Here is a tiny trained network, its code and every weight. The questions are about switching its units off for an input and a target symbol, where a switched-off unit gives its printed mean instead of its output.

import numpy as np


def w(rows, s, z=0):
    codes = np.array(rows[::2]) - 128.0
    scale = np.full(codes.shape[1], s)
    scale[-1] = z or s
    return codes * scale


def f(y):
    return np.maximum(y, 0)


def softmax(a):
    e = np.exp(a - a.max(-1, keepdims=True))
    return e / e.sum(-1, keepdims=True)


def log_softmax(a):
    a = a - a.max(-1, keepdims=True)
    return a - np.log(np.exp(a).sum(-1, keepdims=True))


def net(x, mask):
    ids = ['βδεηθλμξπστφψ'.index(c) for c in x.split()]
    T = len(ids)
    res = E[ids] + P[:T]
    u = 0
    for l in range(3):
        q, k, v = (res @ M[l].T for M in (Q, K, V))
        z = softmax(np.where(np.tri(T) > 0, q @ k.T / 4**0.5, -1e9)) @ v
        res = res + np.where(mask[u], z, O[l][:, -1]) @ O[l][:, :-1]
        u += 1
        y = f(res @ A[l][:, :-1].T + A[l][:, -1])
        res = res + np.where(mask[u : u + 4], y, B[l][:, -1]) @ B[l][:, :-1]
        u += 4
    return log_softmax(res[-1] @ U[:, :-1].T + U[:, -1])


Q, K, V, O, A, B = {}, {}, {}, {}, {}, {}
E = w([
[164,181,164,149,66,158],'β',
[102,186,113,82,178,128],'δ',
[165,155,99,120,126,109],'ε',
[124,108,160,223,214,138],'η',
[145,138,114,47,41,146],'θ',
[64,75,75,148,48,77],'λ',
[75,76,191,127,62,204],'μ',
[72,178,161,116,98,164],'ξ',
[196,169,159,63,92,152],'π',
[155,85,218,97,184,128],'σ',
[115,197,127,116,130,184],'τ',
[138,151,138,133,78,191],'φ',
[76,64,158,1,88,74],'ψ',
],0.0089)
P = w([
[175,186,93,175,112,155],'0',
[168,105,88,43,122,226],'1',
[16,211,238,143,68,95],'2',
[176,114,119,173,116,90],'3',
[147,44,111,45,150,233],'4',
[37,159,222,146,132,40],'5',
[153,70,129,184,116,76],'6',
[118,2,137,14,162,217],'7',
],0.0055)
Q[0] = w([
[151,133,121,116,120,126],'L0H1',
[224,254,65,95,133,221],'L0H1',
[98,236,104,102,129,150],'L0H1',
[170,119,117,121,130,133],'L0H1',
],0.0073)
K[0] = w([
[122,134,134,139,127,127],'L0H1',
[143,200,185,221,174,254],'L0H1',
[175,170,105,162,144,176],'L0H1',
[109,129,148,136,129,128],'L0H1',
],0.0081)
V[0] = w([
[98,99,195,118,103,139],'L0H1',
[184,188,54,102,95,136],'L0H1',
[105,75,83,91,86,50],'L0H1',
[142,255,118,146,162,117],'L0H1',
],0.0052)
O[0] = w([
[90,89,199,128,85,199,148],'L0H1',
[177,162,32,64,71,79,239],'L0H1',
[117,51,155,117,69,59,2],'L0H1',
[133,253,81,135,140,90,222],'L0H1',
],0.0043,0.00065)
A[0] = w([
[196,25,105,59,155,255,253],'L0N1',
[123,88,114,12,31,140,183],'L0N2',
[98,169,194,199,203,107,192],'L0N3',
[191,161,19,147,132,3,165],'L0N4',
],0.006,0.0034)
B[0] = w([
[138,78,94,45,237,234,253],'L0N1',
[35,154,51,90,130,133,206],'L0N2',
[78,159,148,197,210,70,189],'L0N3',
[189,144,65,103,144,2,183],'L0N4',
],0.0058,0.005)
Q[1] = w([
[226,252,174,174,157,164],'L1H1',
[140,77,59,123,136,52],'L1H1',
[205,252,105,124,105,98],'L1H1',
[158,244,143,119,70,160],'L1H1',
],0.0034)
K[1] = w([
[89,203,43,50,48,161],'L1H1',
[19,93,244,146,176,118],'L1H1',
[26,223,118,158,78,132],'L1H1',
[159,254,80,171,73,102],'L1H1',
],0.0028)
V[1] = w([
[95,5,173,137,163,93],'L1H1',
[199,157,84,109,55,118],'L1H1',
[128,6,160,146,168,155],'L1H1',
[229,74,159,161,108,116],'L1H1',
],0.0029)
O[1] = w([
[106,3,139,140,114,76,2],'L1H1',
[219,192,143,121,117,153,130],'L1H1',
[108,12,104,154,125,117,40],'L1H1',
[188,92,97,154,107,87,7],'L1H1',
],0.0033,0.00099)
A[1] = w([
[114,127,33,121,114,73,144],'L1N1',
[96,100,50,93,89,153,90],'L1N2',
[255,111,148,195,129,131,250],'L1N3',
[74,86,164,106,112,87,246],'L1N4',
],0.0063,0.0023)
B[1] = w([
[166,124,75,178,210,3,236],'L1N1',
[63,118,59,193,254,164,251],'L1N2',
[247,97,120,217,87,245,234],'L1N3',
[35,89,179,122,72,88,247],'L1N4',
],0.0047,0.0024)
Q[2] = w([
[127,202,157,174,28,19],'L2H1',
[155,193,103,150,100,113],'L2H1',
[174,218,203,197,2,18],'L2H1',
[163,104,189,133,123,118],'L2H1',
],0.0093)
K[2] = w([
[133,245,82,93,106,132],'L2H1',
[158,207,129,125,104,101],'L2H1',
[153,255,91,91,124,152],'L2H1',
[160,147,133,86,161,211],'L2H1',
],0.0074)
V[2] = w([
[195,119,225,111,168,156],'L2H1',
[193,133,194,144,181,121],'L2H1',
[131,190,130,163,103,194],'L2H1',
[117,157,61,253,146,144],'L2H1',
],0.0069)
O[2] = w([
[218,139,117,9,89,152,112],'L2H1',
[198,107,144,31,111,98,160],'L2H1',
[126,156,226,130,121,185,135],'L2H1',
[168,64,254,190,202,109,252],'L2H1',
],0.0074,0.0023)
A[2] = w([
[154,121,88,123,185,90,246],'L2N1',
[232,125,127,205,82,135,91],'L2N2',
[80,145,143,200,77,56,250],'L2N3',
[141,180,1,68,94,148,116],'L2N4',
],0.0075,0.002)
B[2] = w([
[185,111,123,135,172,73,254],'L2N1',
[128,42,61,241,2,203,196],'L2N2',
[161,123,252,32,63,99,232],'L2N3',
[99,226,30,138,38,73,221],'L2N4',
],0.0066,0.005)
U = w([
[78,200,229,93,87,145,252],'β',
[120,140,169,111,137,29,157],'δ',
[162,206,116,116,228,22,72],'ε',
[202,28,157,34,188,166,133],'η',
[187,77,78,174,88,87,108],'θ',
[75,56,107,253,217,150,115],'λ',
[94,112,111,145,95,238,140],'μ',
[133,99,131,163,31,207,136],'ξ',
[132,178,122,144,131,160,98],'π',
[189,148,84,43,34,139,125],'σ',
[101,106,132,131,106,186,102],'τ',
[93,98,106,134,91,115,85],'φ',
[73,181,64,186,130,110,76],'ψ',
],0.0058,0.004)

Each question gives the input, a string of symbols that net reads in full, and the target symbol t.
The units are the heads (4 rows each of Q, K, V and O) and the neurons (one row each of A and B). Each row of codes is followed by its name. A weight is (code - 128) times the scale printed after its matrix; where a second scale follows, it is the last column's (O, A, B and U).
mask holds one flag per unit, layer by layer, with each layer's heads first. A switched-off unit (its flag False) gives its mean, the last column of its rows in O or B, instead of its output. The means were averaged over made-up inputs and are rounded, as every weight is.
A unit's drop is (log p(t) with every unit on - log p(t) with that unit switched off) / (log p(t) with every unit on - log p(t) with every unit switched off).
The circuit of an input: a set's keep is (log p(t) with only the set's units on - log p(t) with every unit switched off) / (log p(t) with every unit on - log p(t) with every unit switched off). Starting from the 12 units with the biggest drops (on a tie, the unit counted first), units are removed one at a time, each time the one whose removal leaves the highest keep (on an exact tie, the one counted first), for as long as the keep stays at least 0.8.
circuit, biggest first: the units of the circuit, biggest drop first
k most important neurons: the k neurons with the biggest drops, biggest first
k most important neurons of layer l: the k neurons of layer l with the biggest drops, biggest first
input λ ε σ σ λ σ σ ξ, target σ: circuit, biggest first => L2H1; L2N4; L0N2
input ε δ ε μ η, target η: circuit, biggest first => L2H1; L0N1; L0N2; L2N4
input ξ ψ σ ε β ε ε δ, target σ: circuit, biggest first => L2H1; L2N4; L0H1
input η η τ σ ε ξ λ β, target λ: most important neuron of layer 0 => L0N1
input ε ε σ τ ε η σ σ, target σ: circuit, biggest first => L2H1; L2N4; L0N1
input λ λ ψ φ β β ε δ, target ψ: 2 most important neurons => L1N4; L2N4
input λ ε μ η η β η σ, target σ: circuit, biggest first => L2H1; L0N1; L2N4
input ε σ β ε ξ, target σ: circuit, biggest first => L2H1; L2N4; L0N1
input δ ε η λ ξ, target λ: circuit, biggest first => L2H1; L0H1; L0N1; L2N3
input π η η ξ ξ, target η: circuit, biggest first => L2H1; L0N1; L2N4
input σ ξ ε β η λ, target β: 2 most important neurons of layer 2 => L2N3; L2N1
input ε ε β μ λ, target λ: 3 most important neurons => L1N2; L0N2; L0N1
input λ ε π λ θ, target λ: 2 most important neurons of layer 1 => L1N2; L1N1
input ξ λ σ β λ ε δ δ, target λ: 2 most important neurons => L1N2; L0N2
input ε σ π η π, target η: 2 most important neurons of layer 0 => L0N1; L0N3
input ε σ δ σ η φ λ, target δ: most important neuron of layer 2 => L2N3
input λ δ η, target β: 2 most important neurons => L2N3; L0N1
input τ σ η, target β: 2 most important neurons => L0N1; L2N3
input τ ε ψ δ η λ ε δ, target λ: 2 most important neurons => L1N4; L0N1
input ε η μ φ ε ψ β φ, target ψ: most important neuron of layer 0 => L0N2
input η σ λ, target β: 3 most important neurons of layer 2 => L2N3; L2N1; L2N2
input π ε φ ψ θ τ ξ, target β: 2 most important neurons => L0N1; L2N3
input δ η β ξ ε φ, target β: 2 most important neurons => L0N1; L2N3
input η ξ π η ε ψ, target β: 2 most important neurons of layer 0 => L0N1; L0N4
input η β ε ε, target θ: 4 most important neurons => L2N2; L0N4; L1N3; L0N2
input ε σ ψ ε ξ, target ψ: 2 most important neurons of layer 2 => L2N4; L2N3
input η η π ψ ε, target ψ: 2 most important neurons => L2N4; L1N4
input φ λ φ η μ ε, target β: most important neuron of layer 2 => L2N3
input τ ε δ φ ε μ, target β: 2 most important neurons => L0N1; L2N3
input ε ε ε δ π ε ε, target θ: 3 most important neurons => L2N2; L0N4; L1N3
